Here is a tiny trained network, its code and every weight. The questions are about switching its units off for an input and a class, where a switched-off unit gives its printed mean instead of its output.

import numpy as np


def w(rows, s, z=0):
    codes = np.array(rows[::2]) - 128.0
    scale = np.full(codes.shape[1], s)
    scale[-1] = z or s
    return codes * scale


def norm(h):
    return h / np.sqrt((h * h).mean(-1, keepdims=True) + 1e-5)


def f(y):
    return y / 2 * (1 + np.tanh(0.7978845608 * (y + 0.044715 * y**3)))


def log_softmax(a):
    a = a - a.max(-1, keepdims=True)
    return a - np.log(np.exp(a).sum(-1, keepdims=True))


def net(x, mask):
    res = np.array(x, float).reshape(1, 5) / 4 @ E
    u = 0
    for l in range(3):
        y = f(norm(res) @ A[l][:, :-1].T + A[l][:, -1])
        res = res + np.where(mask[u : u + 4], y, B[l][:, -1]) @ B[l][:, :-1]
        u += 4
    return log_softmax(norm(res)[-1] @ U[:, :-1].T + U[:, -1])


A, B = {}, {}
E = w([
[75,102,139],'x0',
[181,68,90],'x1',
[119,109,69],'x2',
[104,244,254],'x3',
[213,225,27],'x4',
],0.0069)
A[0] = w([
[224,198,98,122],'L0N0',
[63,221,74,129],'L0N1',
[108,1,124,5],'L0N2',
[189,36,164,124],'L0N3',
],0.008,0.0023)
B[0] = w([
[215,16,246,253],'L0N0',
[183,255,115,214],'L0N1',
[56,219,139,233],'L0N2',
[50,165,74,199],'L0N3',
],0.0086,0.0024)
A[1] = w([
[30,104,97,252],'L1N0',
[105,76,101,21],'L1N1',
[96,82,96,52],'L1N2',
[105,181,6,182],'L1N3',
],0.017,0.0026)
B[1] = w([
[193,110,30,254],'L1N0',
[118,254,105,155],'L1N1',
[162,242,26,165],'L1N2',
[234,89,115,223],'L1N3',
],0.0081)
A[2] = w([
[2,188,105,3],'L2N0',
[6,150,129,170],'L2N1',
[197,5,247,91],'L2N2',
[62,86,211,218],'L2N3',
],0.0046,0.0031)
B[2] = w([
[178,204,220,18],'L2N0',
[136,108,255,151],'L2N1',
[17,143,103,195],'L2N2',
[142,68,113,254],'L2N3',
],0.012,0.00093)
U = w([
[81,47,11,180],'0',
[154,71,97,145],'1',
[102,218,17,4],'2',
],0.011,0.0035)

Each question gives the input, the list of numbers given to net, and the class t.
The units are the neurons (one row each of A and B). Each row of codes is followed by its name. A weight is (code - 128) times the scale printed after its matrix; where a second scale follows, it is the last column's (A, B and U).
mask holds one flag per neuron, layer by layer. A switched-off neuron (its flag False) gives its mean, the last column of its row in B, instead of its output. The means were averaged over made-up inputs and are rounded, as every weight is.
A unit's drop is (log p(t) with every unit on - log p(t) with that unit switched off) / (log p(t) with every unit on - log p(t) with every unit switched off).
The circuit of an input: a set's keep is (log p(t) with only the set's units on - log p(t) with every unit switched off) / (log p(t) with every unit on - log p(t) with every unit switched off). Starting from all 12 units, units are removed one at a time, each time the one whose removal leaves the highest keep (on an exact tie, the one counted first), for as long as the keep stays at least 0.8.
units of the circuit, in order: the units of the circuit, biggest drop first
top k neurons: the k neurons with the biggest drops, biggest first
top k neurons in layer l: the k neurons of layer l with the biggest drops, biggest first
drop when u is switched off: that unit's drop, to one decimal
input [0,1,-5,0,-4], class 2: units of the circuit, in order => L0N0
input [6,2,5,8,1], class 1: top 4 neurons => L1N0, L1N2, L2N1, L1N1
input [1,6,-1,-7,-2], class 2: top 2 neurons => L1N2, L1N1
input [0,4,-8,4,-8], class 0: units of the circuit, in order => L2N2, L0N1
input [-6,-5,7,0,8], class 1: units of the circuit, in order => L0N0, L1N2
input [-4,7,-4,4,-3], class 0: top 2 neurons in layer 2 => L2N2, L2N3
input [-7,4,-5,5,-8], class 0: units of the circuit, in order => L2N2, L0N1, L1N1
input [-7,1,-4,-5,-1], class 2: top 4 neurons => L0N1, L1N1, L1N2, L2N3
input [0,1,-1,-3,-8], class 2: top 3 neurons in layer 1 => L1N2, L1N1, L1N3
input [-1,-6,-6,-3,7], class 1: top 2 neurons => L0N0, L1N2
input [-7,-5,0,-1,6], class 1: top 2 neurons => L0N0, L1N2
input [-1,-7,6,-1,6], class 1: top 2 neurons in layer 0 => L0N0, L0N2
input [5,6,-7,6,-1], class 0: top 2 neurons in layer 0 => L0N1, L0N2
input [3,4,2,0,-6], class 2: top neuron in layer 1 => L1N2
input [-1,6,-1,5,-5], class 0: top 2 neurons in layer 0 => L0N1, L0N0
input [-5,4,-7,-7,-8], class 2: drop when L1N2 is switched off => 0.2
input [-4,-7,8,-2,1], class 1: drop when L1N2 is switched off => 0.1
input [-4,3,1,0,-4], class 2: drop when L0N3 is switched off => 0.1
